Below are the code and all the weights of a small trained network. Each question names an input and a class and asks about switching units off, where a switched-off unit gives its printed mean instead of its output.

import numpy as np


def w(rows, s, z=0):
    codes = np.array(rows[::2]) - 128.0
    scale = np.full(codes.shape[1], s)
    scale[-1] = z or s
    return codes * scale


def f(y):
    return y / 2 * (1 + np.tanh(0.7978845608 * (y + 0.044715 * y**3)))


def log_softmax(a):
    a = a - a.max(-1, keepdims=True)
    return a - np.log(np.exp(a).sum(-1, keepdims=True))


def net(x, mask):
    res = np.array(x, float).reshape(1, 7) / 4 @ E
    y = f(res @ A[0][:, :-1].T + A[0][:, -1])
    res = res + np.where(mask, y, B[0][:, -1]) @ B[0][:, :-1]
    return log_softmax(res[-1] @ U[:, :-1].T + U[:, -1])


A, B = {}, {}
E = w([
[87,133,76,119,43,1],'x0',
[95,87,186,158,68,152],'x1',
[16,127,105,165,140,182],'x2',
[104,167,95,89,30,136],'x3',
[48,76,107,66,156,160],'x4',
[157,155,39,145,162,120],'x5',
[35,165,180,74,184,93],'x6',
],0.0093)
A[0] = w([
[186,111,224,187,183,143,113],'n1',
[179,246,137,61,197,2,166],'n2',
[96,74,120,126,128,190,54],'n3',
[85,144,232,161,92,5,252],'n4',
[176,104,135,25,136,189,228],'n5',
[188,202,136,148,110,140,90],'n6',
[44,102,109,83,233,177,169],'n7',
[139,159,100,218,222,99,203],'n8',
],0.01,0.0035)
B[0] = w([
[179,9,108,105,118,170,192],'n1',
[143,230,149,93,191,70,245],'n2',
[112,166,152,90,170,99,162],'n3',
[122,110,159,200,57,94,225],'n4',
[147,110,159,68,159,71,184],'n5',
[87,164,125,90,143,133,174],'n6',
[88,145,121,211,80,81,241],'n7',
[118,113,146,210,171,190,197],'n8',
],0.012)
U = w([
[124,164,93,138,67,207,4],'0',
[73,149,128,218,116,180,143],'1',
[138,69,52,108,99,139,164],'2',
[123,71,93,180,77,85,72],'3',
[125,147,251,154,100,95,168],'4',
[80,187,80,77,115,50,146],'5',
[170,123,159,94,148,113,37],'6',
[113,189,76,154,142,128,224],'7',
],0.014,0.0034)

Each question gives the input, the list of numbers given to net, and the class t.
The units are the neurons (one row each of A and B). Each row of codes is followed by its name. A weight is (code - 128) times the scale printed after its matrix; where a second scale follows, it is the last column's (A, B and U).
mask holds one flag per neuron, in row order. A switched-off neuron (its flag False) gives its mean, the last column of its row in B, instead of its output. The means were averaged over made-up inputs and are rounded, as every weight is.
A unit's drop is (log p(t) with every unit on - log p(t) with that unit switched off) / (log p(t) with every unit on - log p(t) with every unit switched off).
The circuit of an input: a set's keep is (log p(t) with only the set's units on - log p(t) with every unit switched off) / (log p(t) with every unit on - log p(t) with every unit switched off). Starting from all 8 units, units are removed one at a time, each time the one whose removal leaves the highest keep (on an exact tie, the one counted first), for as long as the keep stays at least 0.8.
circuit, biggest first: the units of the circuit, biggest drop first
top k neurons: the k neurons with the biggest drops, biggest first
drop of u: that unit's drop, to one decimal
input [5,4,7,4,0,4,5], class 3: top 4 neurons -> (n2, n8, n4, n6)
input [-6,-2,-1,3,-7,-2,-2], class 2: circuit, biggest first -> (n1, n2)
input [-3,-3,1,-8,-4,-1,-2], class 2: circuit, biggest first -> (n1)
input [1,0,-2,-6,-8,4,-2], class 7: circuit, biggest first -> (n5, n6)
input [7,-5,2,-4,4,3,0], class 7: top 4 neurons -> (n8, n5, n3, n6)
input [-2,3,3,-1,-7,-1,0], class 1: top 2 neurons -> (n5, n2)
input [-4,5,8,4,-6,-1,7], class 1: top 3 neurons -> (n2, n5, n7)
input [-4,-5,5,-2,5,-3,-8], class 3: top 2 neurons -> (n2, n5)
input [-8,-7,-5,3,7,2,4], class 5: circuit, biggest first -> (n7, n5, n4)
input [-7,4,-1,-8,6,-6,-4], class 6: top 2 neurons -> (n1, n3)
input [-7,1,-1,8,7,8,-1], class 5: top 2 neurons -> (n5, n8)
input [-5,4,-8,5,-7,0,2], class 6: circuit, biggest first -> (n1, n7)
input [3,4,-6,-4,6,-2,-2], class 3: top 3 neurons -> (n2, n3, n6)
input [-2,-5,6,-3,0,6,-6], class 1: circuit, biggest first -> (n8)
input [0,-6,8,-2,4,-3,5], class 1: top 2 neurons -> (n7, n2)
input [-3,1,3,2,0,-2,3], class 1: top 4 neurons -> (n2, n7, n5, n4)
input [3,-8,3,-5,-8,5,6], class 7: circuit, biggest first -> (n8, n2)
input [8,-3,1,-6,-4,0,6], class 4: drop of n4 -> 1.7
input [1,-5,5,-5,-1,8,1], class 1: drop of n8 -> 1.3
input [0,5,4,-7,8,-3,-4], class 3: drop of n1 -> 0.1
